Each row has a name. After each piece below comes the name of the row it's from, unless a question asks for something else. Each question is about the rows just above it.

[185 138 139 112] : Vud
[112 184 138 139] : rabo
[139 184 111 139] : pov
[139 139 184 111] is which row reordered?
pov
Which row holds these entries in another order? [112 139 138 185]
Vud
Which row holds these entries in another order? [139 138 184 112]
rabo
Which row holds these entries in another order? [138 139 112 185]
Vud
[139 112 184 138] is which row reordered?
rabo
Which row holds these entries in another order? [112 138 139 185]
Vud

[160 158 101 186 177]  Fonik
[137  74 108 172 109]  kop
[137 172 109 108  73]  vazu
[108 172 109  73 137] is which row reordered?
vazu
[109 137  74 108 172] is which row reordered?
kop
Which row holds these entries in another order? [ 73 137 172 109 108]
vazu
Which row holds these entries in another order? [ 74 108 109 137 172]
kop

[128 128 124 128 129 128 128 138 128 133 128 128 124 128 128 129 131 128
 144 130 129 131 128 133 128 126 128 128]  zufo
[128 128 128 131 138 126 133 131 128 144 129 124 128 128 128 129 124 132
 128 128 130 128 129 128 128 128 128 128]  feze
[128 130 127 130 122 125 112 125 128 178 125 138 127 102 125 128 110 138
 129 129 135 129 129 129 128 128 128 128]  rona
[128 130 127 130 124 124 111 124 128 178 125 139 127 102 125 128 145 126
 130 145 146 127 134 128 128 128 134 130]  paduz
[127 129 127 130 127 123 112 125 128 179 126 135 126 104 125 127 141 125
 129 139 139 127 134 128 129 127 133 130]  Zoref
[128 130 127 130 122 125 112 125 128 178 125 138 127 102 125 128 147 126
 131 149 153 127 134 128 128 128 135 130]  goro
Put [128 128 128 128 126 128 129 129 138 128 131 128 128 128 129 128 128 132
 133 128 128 124 130 131 124 128 144 128] back in order: which row is it?
feze
Put [128 130 125 128 138 128 147 127 122 134 130 127 128 112 125 126 131 127
 130 153 128 135 178 125 128 102 125 149] back in order: which row is it?
goro
Put [128 128 128 128 128 129 128 130 128 128 132 124 129 128 128 128 124 129
 144 128 131 133 126 138 131 128 128 128] back in order: which row is it?
feze
Put [102 110 112 122 125 125 125 125 127 127 128 128 128 128 128 128 128 129
 129 129 129 129 130 130 135 138 138 178] back in order: which row is it?
rona
Which row holds these entries in another order? [130 134 128 128 128 134 127 146 145 130 126 145 128 125 102 127 139 125
 178 128 124 111 124 124 130 127 130 128]
paduz
[129 128 128 128 128 128 128 128 128 131 138 126 133 131 128 144 129 124
 128 128 128 129 124 132 128 128 130 128] is which row reordered?
feze

[151 109 170 155 104 103 136 157 145 136 123 103 150 113 131 112] -> nobi
[123 151 113 108 136 112 157 103 155 145 104 103 135 131 151 170] -> remem
[170 109 104 135 103 103 136 150 157 151 112 155 113 131 145 123] -> Nup
[155 125 151 116 167 135 143 108 123 159 102 121 131 129 155 187] -> rebup
[163 117  73 167 147 169 135 126 143 133 129 151 116 130 123 119] -> lod
[136 131 157 112 103 170 109 123 113 103 151 104 151 135 145 155] -> Neseb
[129 124 142 186 127 109 150 120 163 131 121  83 134 137 106 134] -> kured
[124 163 142  83 137 131 129 127 134 150 134 186 106 121 109 121] -> ribav
Which row holds these entries in another order? [ 83 106 109 120 121 124 127 129 131 134 134 137 142 150 163 186]
kured
[103 103 104 109 112 113 123 131 135 136 145 150 151 155 157 170] is which row reordered?
Nup
Put [155 145 135 151 104 151 103 113 123 109 170 103 112 157 131 136] back in order: which row is it?
Neseb
Put [103 103 104 109 112 113 123 131 135 136 145 151 151 155 157 170] back in order: which row is it?
Neseb
[121  83 186 131 121 106 127 134 150 142 109 137 124 129 134 163] is which row reordered?
ribav
[134 106 137 134  83 121 131 163 120 150 109 127 186 142 124 129] is which row reordered?
kured
Put [187 155 129 131 121 102 159 123 108 143 135 167 116 151 125 155] back in order: which row is it?
rebup

[128 148 129 131 176]  misaz
[129 148 176 127 131]  faben
[134 146 136 175 137]  devul
[130 131 176 128 148]  zek
[130 176 127 148 131]  Leke
Which row holds these entries in another order? [127 130 176 131 148]
Leke
Put [176 131 127 129 148] back in order: which row is it?
faben
[130 127 176 148 131] is which row reordered?
Leke
Which row holds these entries in another order? [128 130 131 148 176]
zek
[176 128 148 129 131] is which row reordered?
misaz

[123 129 126 139 136 121 127 133 136 129 130 139 140 128 119 131 126 114
 114 133 124 120 139 130 122 127 140 110 124 132 129 130 131 118 123 133
 148 129 136 142 129 138 122 120 114 122 122 116 130 141 128]  giv
[149 158 122 116 126 123 149 138 131 114 120 131 132 102 120 148 139 125
 103 128 111 131 106 125 131 133 139 167 139 125 127 150 138 107  97 145
 101 102 126 102 118 129 157 132 120 111 134 130 136 134 118]  Vife
[132 122 128 107 111 131 134 111 118 120 126 102 120 132 139 125 132 149
 149 123 131 150 102 129 138 133 102 158 139 118 130 125 125 145 134 116
 106 131 114 101 126  97 138 148 157 139 136 167 120 103 127]  fupim
[136 121 110 133 129 122 129 123 129 130 127 132 130 130 138 131 122 131
 124 115 118 136 123 120 129 119 139 133 136 122 148 141 122 126 129 114
 142 128 124 139 140 140 127 116 133 130 126 128 139 114 120]  duzo
[135 126 129 108 111 127 133 112 118 119 127 102 137 132 138 120 132 150
 150 122 129 141 102 130 138 134 102 158 139 116 130 125 130 146 134 116
  96 130 115 101 126  92 137 150 158 135 137 161 121 103 127]  rulor
[133 126 128 119 119 123 131 118 123 123 127 113 135 130 132 124 131 137
 137 122 129 137 115 127 134 131 117 144 135 123 130 125 132 136 131 122
 110 132 121 113 127 117 132 137 142 133 138 142 125 115 128]  meko
Put [128 115 125 142 138 133 142 137 132 117 127 113 121 132 110 122 131 136
 132 125 130 123 135 144 117 131 134 127 115 137 129 122 137 137 131 124
 132 130 135 113 127 123 123 118 131 123 119 119 128 126 133] back in order: which row is it?
meko
[128 141 130 116 122 122 114 120 122 138 129 142 136 129 148 133 123 118
 131 130 129 132 124 110 140 127 122 130 139 120 124 133 114 114 126 131
 119 128 140 139 130 129 136 133 127 121 136 139 126 129 123] is which row reordered?
giv
Which row holds these entries in another order? [118 128 120 101 145 118 125 167 127 134  97 134 129 149 103 133 139 131
 139 158 123 120 102 111 150 139 136 132 114 138 102 102 157 148 131 122
 125 126 120 126 130 132 138 131 116 106 125 149 111 132 107]
fupim
Which row holds these entries in another order? [103 127 132 122 128 107 111 131 134 111 118 120 126 102 120 132 139 125
 132 149 149 123 131 150 102 129 138 133 102 158 139 118 130 125 125 145
 134 116 106 131 114 101 126  97 138 148 157 139 136 167 120]
fupim
Put [ 92  96 101 102 102 102 103 108 111 112 115 116 116 118 119 120 121 122
 125 126 126 127 127 127 129 129 130 130 130 130 132 132 133 134 134 135
 135 137 137 137 138 138 139 141 146 150 150 150 158 158 161] back in order: which row is it?
rulor

[110  81 165 104 131 149 117 123 145 133 175 126 127 137 146 117 132 113
 130 114 122  96 126 145 112 132  92 134 107 100 134  89 102 146 125 114] -> rigo
[134 149 123 102 122  81 131  92 114 137 125 144 134 132 122 145 127 134
 126 117 113 117 146 126 176 130 114 100  96 112 165 145 132 104  89 110] -> zuze
[127 146 123 134 133 114 113 137  81 134 146 117  92 126 117 122 132 149
 129 110 145 132  96 104 102 175 100 125 112  89 145 131 126 114 165 107] -> Tedip
Put [ 81  89  92  96 100 102 104 107 110 112 113 114 114 117 117 122 123 125
 126 126 127 130 131 132 132 133 134 134 137 145 145 146 146 149 165 175] back in order: which row is it?
rigo
Put [ 81  89  92  96 100 102 104 110 112 113 114 114 117 117 122 122 123 125
 126 126 127 130 131 132 132 134 134 134 137 144 145 145 146 149 165 176] back in order: which row is it?
zuze
Which row holds these entries in another order? [114 165 107 127 146 123 134 133 114 113 137  81 134 146 117  92 126 117
 122 132 149 129 110 145 132  96 104 102 175 100 125 112  89 145 131 126]
Tedip
Put [ 89 145 110 149 112 132  81 117 134 134 104 175 133 117 126 113 125 107
 114 123 132  92 130 145 114 102 146 165 127 137 100 126 122  96 146 131] back in order: which row is it?
rigo
Which row holds these entries in another order? [102  92 100 165 134 114 114 117 131  81 130 110 144 176 125 149 104 122
 117 145 132 113 146 127 112 137 132 126 122 134 123 134  89 145  96 126]
zuze

[116 117 128 171 130]  sozig
[ 92  98 129 159 119]  Gifet
[117 128 129 158 130]  Buf
[129 104  86 132  57]  pezu
[116 164 127 182 136]  Kasez
[159 160 128 144 146]  Fegi
[178 129 196 123 142]  Vuve
[ 86  57 128 132 104]  rino
[128 117 102 120 176]  fedot
[123 196 128 178 142]  pez
[176 118 128 102 120]  Mazu
[ 59  80 129 174 105]  med
[104  86  57 128 132] is which row reordered?
rino
Which row holds these entries in another order? [102 118 120 128 176]
Mazu
Which row holds these entries in another order? [ 92  98 119 129 159]
Gifet
[104 132 128  57  86] is which row reordered?
rino
Which row holds these entries in another order? [142 178 128 196 123]
pez

[157 137 129 122 125 134 143 136 118] -> rivov
[118 121 135 117 107  57 184 126 149] -> Tun
[116 125 111 133 109 129  96 141  92] -> puren
[121 131 121 133 106 116  93  90 109] -> diz
[106 115  93 133  90 121  98 131 121] -> sasu
[138 126 124 130 130 140 119 111 137] -> Nema
[135 143 149 128 119 105 137 142 125] -> Busef
[106 115  93 133  90 121 109 131 121] -> Feti
Which row holds these entries in another order? [125 142 137 105 119 128 149 143 135]
Busef
Put [ 90  93 133 121 115 106 109 131 121] back in order: which row is it?
Feti

[ 95 127 153 120] : suf
[146 115 128 163] : lofi
[129 146 115 163] : zir
[163 128 115 146] is which row reordered?
lofi
Put [163 146 115 128] back in order: which row is it?
lofi
Which row holds these entries in another order? [115 146 129 163]
zir
Put [120 153 127  95] back in order: which row is it?
suf
Put [153 120  95 127] back in order: which row is it?
suf

[121 114 134 145 188] = boset
[114 101 112 144 182] = Vuso
[107  96 106 131 129] = Rageb
[164 168 113 104  60] = simiz
[113 108 101 114  76] = pivo
[107 109 129 117  68] = bir
[116 107  68 129 109] = pubiz
[100  81  96 127 103] = Meki
[123 123 141 119  64] = bak
Put [ 68 107 109 116 129] back in order: which row is it?
pubiz
[ 60 104 113 168 164] is which row reordered?
simiz
[ 68 117 129 109 107] is which row reordered?
bir

[176 122  97 118 159]  mal
[190 128 125 116 160]  zonom
[186 126 115 117 161]  Lon
[169 120 136 116 159]  Guv
[118 121  97 159 176]  motev
[119  83 163 119 156]  kason
[117 120 159 136 169]  Naz
Put [159 118  97 122 176] back in order: which row is it?
mal
[120 159 136 169 117] is which row reordered?
Naz
Put [ 83 119 119 156 163] back in order: which row is it?
kason
Which row holds these entries in another order? [160 116 125 128 190]
zonom
[156 119 163  83 119] is which row reordered?
kason
Which row holds these entries in another order? [120 169 116 159 136]
Guv
[118 159 176 122  97] is which row reordered?
mal

[100  93 137 136] : zun
[ 93 101 136 137] : Kape
[129 185 114 125] : dened
[127 118 131 128] : limu
[128  93 137 139] : Dosib
[131 118 126 128] : doku
Put [128 131 118 127] back in order: which row is it?
limu
Which row holds these entries in another order? [114 125 129 185]
dened
[137 100  93 136] is which row reordered?
zun

[178 140 101  85 139 182 158 163 112] : lan
[158 100 140 182 140 112 178  85 163] : tif
[158 178 140 163 101 182 140  85 112] : kis
Put [158 163 112 178 140 101  85 139 182] back in order: which row is it?
lan
[182 140  85 112 158 178 140 163 101] is which row reordered?
kis
Which row holds these entries in another order? [112 163 158 182 139  85 101 140 178]
lan
Put [ 85 101 112 139 140 158 163 178 182] back in order: which row is it?
lan
Put [163 101 182 140  85 112 158 178 140] back in order: which row is it?
kis
[163 178 158  85 112 182 140 101 139] is which row reordered?
lan

[148 130 133 117] = Vumo
[136 130 134 145] = rof
[129 124 115 154] = kal
[130 118 152 127] = debu
[142 118 129 117] = lubut
[148 125 122 161] = zif
[ 79 122 115 119] = Duvez
[ 64 128 114 120] = zap
[127 128 132 109] = Vul
[124 129 153 115] = Gif
[128 115 142 118] = navu
[130 118 130 115] = kuzop
[ 79 115 119 122] is which row reordered?
Duvez
Put [115 124 129 154] back in order: which row is it?
kal
[120  64 114 128] is which row reordered?
zap

[172 132  85 174 140 159 191] -> nupi
[ 78 108  82 184 103  82  96] -> kero
[176  77 181 105 147 156 113] -> murog
[105  76 156 147 176 113 181] -> Vomu
[151 165  83 180  68 187  90] -> zazo
[191 149 151 109 161  96  84] -> midal
[126 133 178 159  92 118  73] -> bevo
[163 127  73 106 179 163 161] -> Lazu
[108 184  96 103  81  82  78] -> Pudu
[ 79 130 102  72 139 179 109] -> fasu
[ 71 145 175 157 179 107  79] -> Dop
Put [161 163 127  73 106 179 163] back in order: which row is it?
Lazu
Put [145 107  79 175 179 157  71] back in order: which row is it?
Dop
Which row holds these entries in another order? [ 78  81  82  96 103 108 184]
Pudu
Which row holds these entries in another order? [113 156 147 105 181  77 176]
murog
[ 78  82  82  96 103 108 184] is which row reordered?
kero
Which row holds these entries in another order? [107 157 145 175  79 179  71]
Dop
Which row holds these entries in another order? [ 90 151 165  83 180  68 187]
zazo

[179 148 165 131  95  99 137 123 126 125 118 108  94 104]  vid
[ 99 126 137 165 125  94  94 123 131 148 108 118 104 179]  kanu
[126 131 179 104 165  99 148 124 125 118 108 137  95  94]  tena
Which row holds these entries in another order? [ 94 104 179 148 165 131  95  99 137 123 126 125 118 108]
vid
Which row holds these entries in another order? [148 165 131  95  99 137 123 126 125 118 108  94 104 179]
vid
[104 131 137  99 179 125 165 123  94 108 126 118 148  95] is which row reordered?
vid
Put [ 94  95  99 104 108 118 123 125 126 131 137 148 165 179] back in order: which row is it?
vid
Put [125 118 108 137  95  94 126 131 179 104 165  99 148 124] back in order: which row is it?
tena
Which row holds these entries in another order? [104 179  99 126 137 165 125  94  94 123 131 148 108 118]
kanu

[185 129  98 166 134 145 102 125 107 150 167 151 140 139 131 136 108 121
 159 173 117 148 121 140 179  95 127 168 112 106 125 127 161 104 115 145
 102 107 178 134 131 124 126  98 127 116 167 130 103 118 144 140 108 141
 122 168 111 144 109 143]  bab
[112 168 139 129 106 145 122 116 141 121 127 118 140 108 151 168 125 104
 107 108 144 127 130 131 167 126 140 102 134 150 159  95 178 127 148 115
 111 185 124 144 121 106 136 125 167 140  98 179  98 109 161 102 166 145
 143 173 117 103 134 131]  seb
[145 102 107 131 130 102 121 178 121 144 125 126 141 159 112 167 107 124
 122 166 143 127 127 168 150 148 173  95 145 140  98 131 124 185 151 111
 168 104 108 106 140 161 118 167 139 136 127 108 129 116 134 144 140 109
 134 115 179 103 117  98]  zepe
[127 185 106 111 116 115 125 166 161 134 178 143 106 109 131 173 126  98
 102 103 118 179 124 136 168 145 150 121 102 130 117 127 108 129  95 112
 148 104 139 134 168 151 167 145 121 140 140 144 167 108 141 131  98 144
 122 127 125 107 140 159] is which row reordered?
seb
Put [129 167 107 131 124 161 140 168 127 102 166 122 106 124 173 148 108  98
 127 126 131 115 136 151 108 116 144 109 125 104 145 121 127 102 178 185
 111 159 145 167 150  95 134  98 117 140 139 107 112 168 144 140 121 134
 130 103 179 143 118 141] back in order: which row is it?
zepe
[143 109 144 111 168 122 141 108 140 144 118 103 130 167 116 127  98 126
 124 131 134 178 107 102 145 115 104 161 127 125 106 112 168 127  95 179
 140 121 148 117 173 159 121 108 136 131 139 140 151 167 150 107 125 102
 145 134 166  98 129 185] is which row reordered?
bab
Which row holds these entries in another order? [ 95  98  98 102 102 103 104 106 107 107 108 108 109 111 112 115 116 117
 118 121 121 122 124 125 125 126 127 127 127 129 130 131 131 134 134 136
 139 140 140 140 141 143 144 144 145 145 148 150 151 159 161 166 167 167
 168 168 173 178 179 185]
bab
[167 151 140 139 131 136 108 121 159 173 117 148 121 140 179  95 127 168
 112 106 125 127 161 104 115 145 102 107 178 134 131 124 126  98 127 116
 167 130 103 118 144 140 108 141 122 168 111 144 109 143 185 129  98 166
 134 145 102 125 107 150] is which row reordered?
bab

[107 121 155 125 126 141 102] : pag
[126 141 125 121 102 155 106] : Pavi
[126 155 126 102 141 121 106] : lebo
Put [102 107 121 125 126 141 155] back in order: which row is it?
pag
[106 121 141 102 126 155 126] is which row reordered?
lebo
Put [102 106 121 125 126 141 155] back in order: which row is it?
Pavi
Which row holds these entries in another order? [106 155 102 121 125 141 126]
Pavi

